Below are the code and all the weights of a small trained network. Each question names an input and a class and asks about switching units off, where a switched-off unit gives its printed mean instead of its output.

import numpy as np


def w(rows, s, z=0):
    codes = np.array(rows[::2]) - 128.0
    scale = np.full(codes.shape[1], s)
    scale[-1] = z or s
    return codes * scale


def norm(h):
    return h / np.sqrt((h * h).mean(-1, keepdims=True) + 1e-5)


def f(y):
    return np.maximum(y, 0)


def log_softmax(a):
    a = a - a.max(-1, keepdims=True)
    return a - np.log(np.exp(a).sum(-1, keepdims=True))


def net(x, mask):
    res = np.array(x, float).reshape(1, 4) / 4 @ E
    u = 0
    for l in range(2):
        y = f(norm(res) @ A[l][:, :-1].T + A[l][:, -1])
        res = res + np.where(mask[u : u + 7], y, B[l][:, -1]) @ B[l][:, :-1]
        u += 7
    return log_softmax(norm(res)[-1] @ U[:, :-1].T + U[:, -1])


A, B = {}, {}
E = w([
[176,73,65,72,172,132,217,135,66,141],'x0',
[85,128,152,108,67,90,163,191,80,11],'x1',
[73,72,89,204,166,114,90,178,118,146],'x2',
[66,103,57,121,3,124,137,105,150,185],'x3',
],0.0048)
A[0] = w([
[135,118,185,124,241,93,170,162,116,66,73],'0.n0',
[81,119,126,168,120,133,128,103,133,170,105],'0.n1',
[135,88,132,81,117,75,152,198,73,3,153],'0.n2',
[219,233,154,22,73,151,225,118,147,94,61],'0.n3',
[97,51,54,201,193,100,123,245,107,96,114],'0.n4',
[148,58,62,75,143,164,203,170,73,68,3],'0.n5',
[136,93,126,108,165,128,177,105,114,154,22],'0.n6',
],0.0072,0.0024)
B[0] = w([
[193,162,83,112,122,165,63,202,80,75,212],'0.n0',
[171,131,145,84,154,140,159,133,62,57,168],'0.n1',
[51,188,129,153,87,173,234,116,143,147,252],'0.n2',
[57,38,136,121,191,128,90,80,64,97,254],'0.n3',
[80,64,163,80,162,137,116,39,83,98,228],'0.n4',
[170,166,127,112,140,2,119,135,146,183,206],'0.n5',
[144,172,72,100,151,72,158,143,71,169,161],'0.n6',
],0.009,0.0069)
A[1] = w([
[88,31,35,26,5,48,178,124,155,144,118],'1.n0',
[194,148,122,80,32,173,113,226,118,107,71],'1.n1',
[46,204,255,169,99,101,60,165,167,24,111],'1.n2',
[205,162,96,153,245,237,102,118,157,158,121],'1.n3',
[111,210,102,87,175,124,167,113,21,90,248],'1.n4',
[108,154,139,135,144,138,39,70,170,133,204],'1.n5',
[169,95,37,59,231,156,135,111,159,223,145],'1.n6',
],0.0067,0.0014)
B[1] = w([
[233,176,149,164,187,210,45,203,117,69,207],'1.n0',
[98,62,155,176,128,105,63,98,134,130,142],'1.n1',
[194,141,84,93,157,38,187,121,108,215,215],'1.n2',
[77,143,112,130,25,175,183,132,133,111,177],'1.n3',
[170,75,149,190,67,153,55,111,254,188,255],'1.n4',
[125,98,144,130,151,74,160,156,92,106,173],'1.n5',
[32,194,194,159,65,81,208,144,136,84,196],'1.n6',
],0.0065,0.0097)
U = w([
[64,34,179,106,162,137,106,39,63,100,177],'0',
[62,170,160,165,41,157,221,121,144,136,191],'1',
[185,151,124,116,135,1,138,127,117,207,164],'2',
[202,145,136,149,106,216,38,179,122,78,179],'3',
[116,89,118,130,104,159,107,94,157,147,121],'4',
[117,85,41,70,161,164,154,138,232,140,21],'5',
[118,107,25,60,178,203,129,161,186,192,5],'6',
[108,118,41,50,188,169,129,142,236,151,36],'7',
],0.0088,0.0031)

Each question gives the input, the list of numbers given to net, and the class t.
The units are the neurons (one row each of A and B). Each row of codes is followed by its name. A weight is (code - 128) times the scale printed after its matrix; where a second scale follows, it is the last column's (A, B and U).
mask holds one flag per neuron, layer by layer. A switched-off neuron (its flag False) gives its mean, the last column of its row in B, instead of its output. The means were averaged over made-up inputs and are rounded, as every weight is.
A unit's drop is (log p(t) with every unit on - log p(t) with that unit switched off) / (log p(t) with every unit on - log p(t) with every unit switched off).
The circuit of an input: a set's keep is (log p(t) with only the set's units on - log p(t) with every unit switched off) / (log p(t) with every unit on - log p(t) with every unit switched off). Starting from the 12 units with the biggest drops (on a tie, the unit counted first), units are removed one at a time, each time the one whose removal leaves the highest keep (on an exact tie, the one counted first), for as long as the keep stays at least 0.8.
units of the circuit, in order: the units of the circuit, biggest drop first
top k neurons: the k neurons with the biggest drops, biggest first
top k neurons in layer l: the k neurons of layer l with the biggest drops, biggest first
input [-3,0,2,-8], class 3: units of the circuit, in order => (0.n0)
input [2,-1,7,-8], class 3: top 2 neurons in layer 1 => (1.n4 1.n2)
input [4,5,-6,8], class 3: top 2 neurons => (1.n0 0.n4)
input [-7,-5,2,-5], class 2: top 3 neurons in layer 0 => (0.n2 0.n3 0.n6)
input [6,-1,7,8], class 3: top 3 neurons => (1.n0 0.n3 1.n2)
input [-8,-8,2,-5], class 1: units of the circuit, in order => (1.n3 0.n3)
input [2,5,-2,-4], class 1: top 2 neurons => (0.n2 1.n0)
input [2,-6,4,-5], class 1: units of the circuit, in order => (1.n6 1.n3)
input [4,4,-1,-2], class 1: top 2 neurons in layer 1 => (1.n2 1.n5)
input [7,-4,6,3], class 2: top 3 neurons => (0.n5 0.n3 0.n6)
input [3,-5,-3,6], class 3: top 2 neurons => (1.n0 0.n2)
input [-3,4,5,4], class 0: top 3 neurons => (0.n4 0.n0 1.n6)
input [5,-6,-4,5], class 1: top 3 neurons => (1.n6 0.n4 1.n2)
input [0,-6,-4,3], class 1: top neuron => (0.n4)
input [-8,2,7,0], class 2: top 2 neurons => (1.n2 0.n3)
input [-3,4,-8,7], class 0: top 2 neurons => (0.n3 0.n0)
input [7,7,4,-5], class 1: top 3 neurons in layer 0 => (0.n2 0.n3 0.n4)
input [6,2,-6,-8], class 3: top 3 neurons in layer 0 => (0.n0 0.n4 0.n2)
input [-3,-3,-5,5], class 0: top 2 neurons in layer 1 => (1.n4 1.n5)
input [-7,6,-2,-1], class 2: units of the circuit, in order => (1.n2)
